Below are the code and all the weights of a small trained network. Each question names an input and a class and asks about switching units off, where a switched-off unit gives its printed mean instead of its output.

import numpy as np


def w(rows, s, z=0):
    codes = np.array(rows[::2]) - 128.0
    scale = np.full(codes.shape[1], s)
    scale[-1] = z or s
    return codes * scale


def norm(h):
    return h / np.sqrt((h * h).mean(-1, keepdims=True) + 1e-5)


def f(y):
    return np.maximum(y, 0)


def log_softmax(a):
    a = a - a.max(-1, keepdims=True)
    return a - np.log(np.exp(a).sum(-1, keepdims=True))


def net(x, mask):
    res = np.array(x, float).reshape(1, 8) / 4 @ E
    u = 0
    for l in range(3):
        y = f(norm(res) @ A[l][:, :-1].T + A[l][:, -1])
        res = res + np.where(mask[u : u + 4], y, B[l][:, -1]) @ B[l][:, :-1]
        u += 4
    return log_softmax(norm(res)[-1] @ U[:, :-1].T + U[:, -1])


A, B = {}, {}
E = w([
[129,130,126],'x0',
[131,128,129],'x1',
[127,128,128],'x2',
[70,137,109],'x3',
[85,31,95],'x4',
[125,124,129],'x5',
[179,189,6],'x6',
[128,127,129],'x7',
],0.0014)
A[0] = w([
[2,213,127,176],'L0N1',
[115,193,26,246],'L0N2',
[119,196,252,102],'L0N3',
[195,56,217,105],'L0N4',
],0.0046,0.0014)
B[0] = w([
[126,61,241,204],'L0N1',
[212,145,134,251],'L0N2',
[217,4,105,219],'L0N3',
[74,133,23,205],'L0N4',
],0.0037,0.003)
A[1] = w([
[152,253,187,54],'L1N1',
[245,144,66,152],'L1N2',
[237,238,42,238],'L1N3',
[183,58,243,249],'L1N4',
],0.0022,0.0011)
B[1] = w([
[213,162,140,146],'L1N1',
[75,226,96,225],'L1N2',
[23,101,143,248],'L1N3',
[186,186,1,254],'L1N4',
],0.0029,0.0022)
A[2] = w([
[82,171,123,145],'L2N1',
[125,169,126,100],'L2N2',
[88,43,165,254],'L2N3',
[174,97,2,167],'L2N4',
],0.0051,0.00091)
B[2] = w([
[254,78,124,140],'L2N1',
[118,126,218,145],'L2N2',
[146,215,196,209],'L2N3',
[61,86,108,252],'L2N4',
],0.0042,0.0044)
U = w([
[98,63,78,252],'0',
[208,250,82,66],'1',
[196,93,241,134],'2',
[181,227,132,125],'3',
[6,90,160,91],'4',
[50,164,65,104],'5',
[20,155,255,70],'6',
],0.0073,0.0032)

Each question gives the input, the list of numbers given to net, and the class t.
The units are the neurons (one row each of A and B). Each row of codes is followed by its name. A weight is (code - 128) times the scale printed after its matrix; where a second scale follows, it is the last column's (A, B and U).
mask holds one flag per neuron, layer by layer. A switched-off neuron (its flag False) gives its mean, the last column of its row in B, instead of its output. The means were averaged over made-up inputs and are rounded, as every weight is.
A unit's drop is (log p(t) with every unit on - log p(t) with that unit switched off) / (log p(t) with every unit on - log p(t) with every unit switched off).
The circuit of an input: a set's keep is (log p(t) with only the set's units on - log p(t) with every unit switched off) / (log p(t) with every unit on - log p(t) with every unit switched off). Starting from all 12 units, units are removed one at a time, each time the one whose removal leaves the highest keep (on an exact tie, the one counted first), for as long as the keep stays at least 0.8.
units of the circuit, in order: the units of the circuit, biggest drop first
top k neurons: the k neurons with the biggest drops, biggest first
top k neurons in layer l: the k neurons of layer l with the biggest drops, biggest first
drop of u: that unit's drop, to one decimal
input [6,0,3,4,-6,-5,-3,-8], class 2: top 2 neurons	(L0N1 L0N3)
input [-6,-7,-7,2,-3,-2,0,-1], class 2: units of the circuit, in order	(L0N1)
input [6,3,-2,5,-8,-8,0,1], class 2: top 3 neurons	(L0N1 L0N4 L0N3)
input [4,5,8,6,-4,7,-7,1], class 2: units of the circuit, in order	(L0N3 L2N4)
input [1,-4,7,2,4,1,-1,0], class 6: top 2 neurons in layer 0	(L0N2 L0N3)
input [-7,7,7,-8,1,4,5,-1], class 5: units of the circuit, in order	(L2N4 L0N3)
input [-7,0,5,5,2,0,0,2], class 6: top 2 neurons in layer 0	(L0N1 L0N3)
input [-1,-2,0,5,6,-3,-4,-2], class 6: top 3 neurons	(L2N3 L0N3 L2N4)
input [-1,8,3,8,5,-4,-2,2], class 6: top 3 neurons	(L2N3 L0N2 L0N3)
input [7,3,4,5,-5,0,-4,-3], class 2: top 2 neurons in layer 0	(L0N1 L0N3)
input [-1,1,-6,-3,-7,7,-7,8], class 0: top 3 neurons in layer 0	(L0N4 L0N1 L0N3)
input [-5,0,1,-3,-4,-6,-7,-2], class 0: top 2 neurons in layer 0	(L0N4 L0N3)
input [6,-6,-6,3,-4,-6,-4,1], class 2: top 3 neurons	(L0N1 L0N3 L2N3)
input [-1,7,4,8,-6,-6,-5,-5], class 2: units of the circuit, in order	(L0N3)
input [2,-5,7,8,-6,-5,-3,4], class 2: top 2 neurons	(L0N1 L0N3)
input [8,6,-7,-6,2,-6,1,1], class 5: top 2 neurons	(L0N4 L0N1)
input [2,-6,3,8,-3,-4,-6,-4], class 2: units of the circuit, in order	(L0N3 L2N4)
input [0,-3,-3,-4,-3,-1,-6,-2], class 0: top 2 neurons	(L0N3 L0N4)
input [5,7,-4,4,5,4,-3,8], class 6: top 2 neurons in layer 2	(L2N3 L2N4)
input [-4,1,-7,3,0,6,-2,-2], class 2: top 3 neurons in layer 1	(L1N2 L1N3 L1N4)
input [8,-5,-3,-3,-3,3,-3,2], class 0: top neuron in layer 0	(L0N3)
input [-8,6,4,8,6,-5,-2,8], class 6: drop of L2N3	0.3
input [-7,2,5,6,8,-4,0,-1], class 6: drop of L2N3	0.6
input [-4,0,8,7,-3,-5,0,0], class 2: drop of L0N1	1.0
input [-3,4,4,-6,-7,8,-6,7], class 0: drop of L0N4	0.2
